Below is a small trained network, with its code and all its weights. Each question gives an input and a class and asks what happens when units are switched off, that is, made to give their printed mean instead of their output.

import numpy as np


def w(rows, s, z=0):
    codes = np.array(rows[::2]) - 128.0
    scale = np.full(codes.shape[1], s)
    scale[-1] = z or s
    return codes * scale


def f(y):
    return np.maximum(y, 0)


def log_softmax(a):
    a = a - a.max(-1, keepdims=True)
    return a - np.log(np.exp(a).sum(-1, keepdims=True))


def net(x, mask):
    res = np.array(x, float).reshape(1, 5) / 4 @ E
    y = f(res @ A[0][:, :-1].T + A[0][:, -1])
    res = res + np.where(mask, y, B[0][:, -1]) @ B[0][:, :-1]
    return log_softmax(res[-1] @ U[:, :-1].T + U[:, -1])


A, B = {}, {}
E = w([
[88,244,54,143,149],'x0',
[130,121,119,125,115],'x1',
[127,88,85,38,219],'x2',
[126,128,132,139,139],'x3',
[246,163,119,89,145],'x4',
],0.011)
A[0] = w([
[66,119,85,80,118,121],'n1',
[46,142,184,179,55,163],'n2',
[54,145,28,137,169,179],'n3',
[154,139,44,89,197,64],'n4',
[92,56,127,91,128,150],'n5',
[47,138,163,158,89,153],'n6',
[139,165,82,129,97,139],'n7',
[65,88,74,84,131,138],'n8',
[255,70,253,99,88,190],'n9',
[178,124,91,43,193,134],'n10',
[144,65,198,91,87,253],'n11',
[35,94,71,111,189,164],'n12',
[121,97,168,157,190,172],'n13',
[163,191,60,162,129,154],'n14',
[164,70,180,172,153,253],'n15',
[180,146,78,189,108,161],'n16',
[96,26,113,67,109,175],'n17',
[27,189,88,73,160,191],'n18',
[114,218,85,145,72,120],'n19',
[172,200,160,136,90,132],'n20',
[90,86,140,104,163,132],'n21',
[98,146,146,168,96,170],'n22',
[36,100,129,173,32,160],'n23',
],0.0097,0.0042)
B[0] = w([
[150,83,166,148,83,163],'n1',
[159,118,30,138,191,208],'n2',
[162,132,167,246,86,209],'n3',
[182,133,98,154,174,191],'n4',
[55,87,168,84,191,175],'n5',
[138,126,74,161,255,188],'n6',
[130,196,151,119,132,161],'n7',
[108,125,176,146,100,173],'n8',
[155,14,95,161,106,254],'n9',
[142,99,60,139,159,211],'n10',
[108,21,103,116,108,216],'n11',
[121,62,232,185,107,198],'n12',
[83,122,113,93,99,158],'n13',
[152,196,190,95,182,189],'n14',
[70,2,131,120,88,198],'n15',
[117,192,203,118,102,168],'n16',
[100,88,128,100,104,195],'n17',
[190,110,170,202,131,214],'n18',
[154,199,116,110,83,191],'n19',
[98,213,226,96,86,175],'n20',
[60,122,171,57,106,164],'n21',
[144,138,69,49,176,173],'n22',
[152,79,74,125,174,209],'n23',
],0.0072,0.013)
U = w([
[114,110,51,43,171,183],'0',
[175,114,207,172,49,252],'1',
[219,188,86,164,172,22],'2',
[132,240,194,8,118,110],'3',
[3,126,253,44,102,41],'4',
],0.0068,0.0025)

Each question gives the input, the list of numbers given to net, and the class t.
The units are the neurons (one row each of A and B). Each row of codes is followed by its name. A weight is (code - 128) times the scale printed after its matrix; where a second scale follows, it is the last column's (A, B and U).
mask holds one flag per neuron, in row order. A switched-off neuron (its flag False) gives its mean, the last column of its row in B, instead of its output. The means were averaged over made-up inputs and are rounded, as every weight is.
A unit's drop is (log p(t) with every unit on - log p(t) with that unit switched off) / (log p(t) with every unit on - log p(t) with every unit switched off).
The circuit of an input: a set's keep is (log p(t) with only the set's units on - log p(t) with every unit switched off) / (log p(t) with every unit on - log p(t) with every unit switched off). Starting from the 12 units with the biggest drops (on a tie, the unit counted first), units are removed one at a time, each time the one whose removal leaves the highest keep (on an exact tie, the one counted first), for as long as the keep stays at least 0.8.
circuit, biggest first: the units of the circuit, biggest drop first
top k neurons: the k neurons with the biggest drops, biggest first
drop of u: that unit's drop, to one decimal
input [1,8,5,-3,-3], class 1: circuit, biggest first => n3, n12
input [1,-7,-7,-8,2], class 3: top neuron => n20
input [8,3,6,-6,-1], class 1: circuit, biggest first => n12, n3
input [6,4,7,-2,1], class 2: top 3 neurons => n4, n10, n15
input [8,-3,3,-1,-1], class 1: circuit, biggest first => n12, n3
input [5,-2,-6,-5,-1], class 2: circuit, biggest first => n2, n6
input [2,-4,7,5,-5], class 1: top 2 neurons => n3, n18
input [7,5,1,2,-6], class 1: top 2 neurons => n12, n3
input [8,3,8,-8,6], class 2: drop of n20 => 0.0
input [2,1,0,8,2], class 3: drop of n12 => 0.1
input [-2,-3,-1,0,-1], class 0: drop of n12 => 0.2
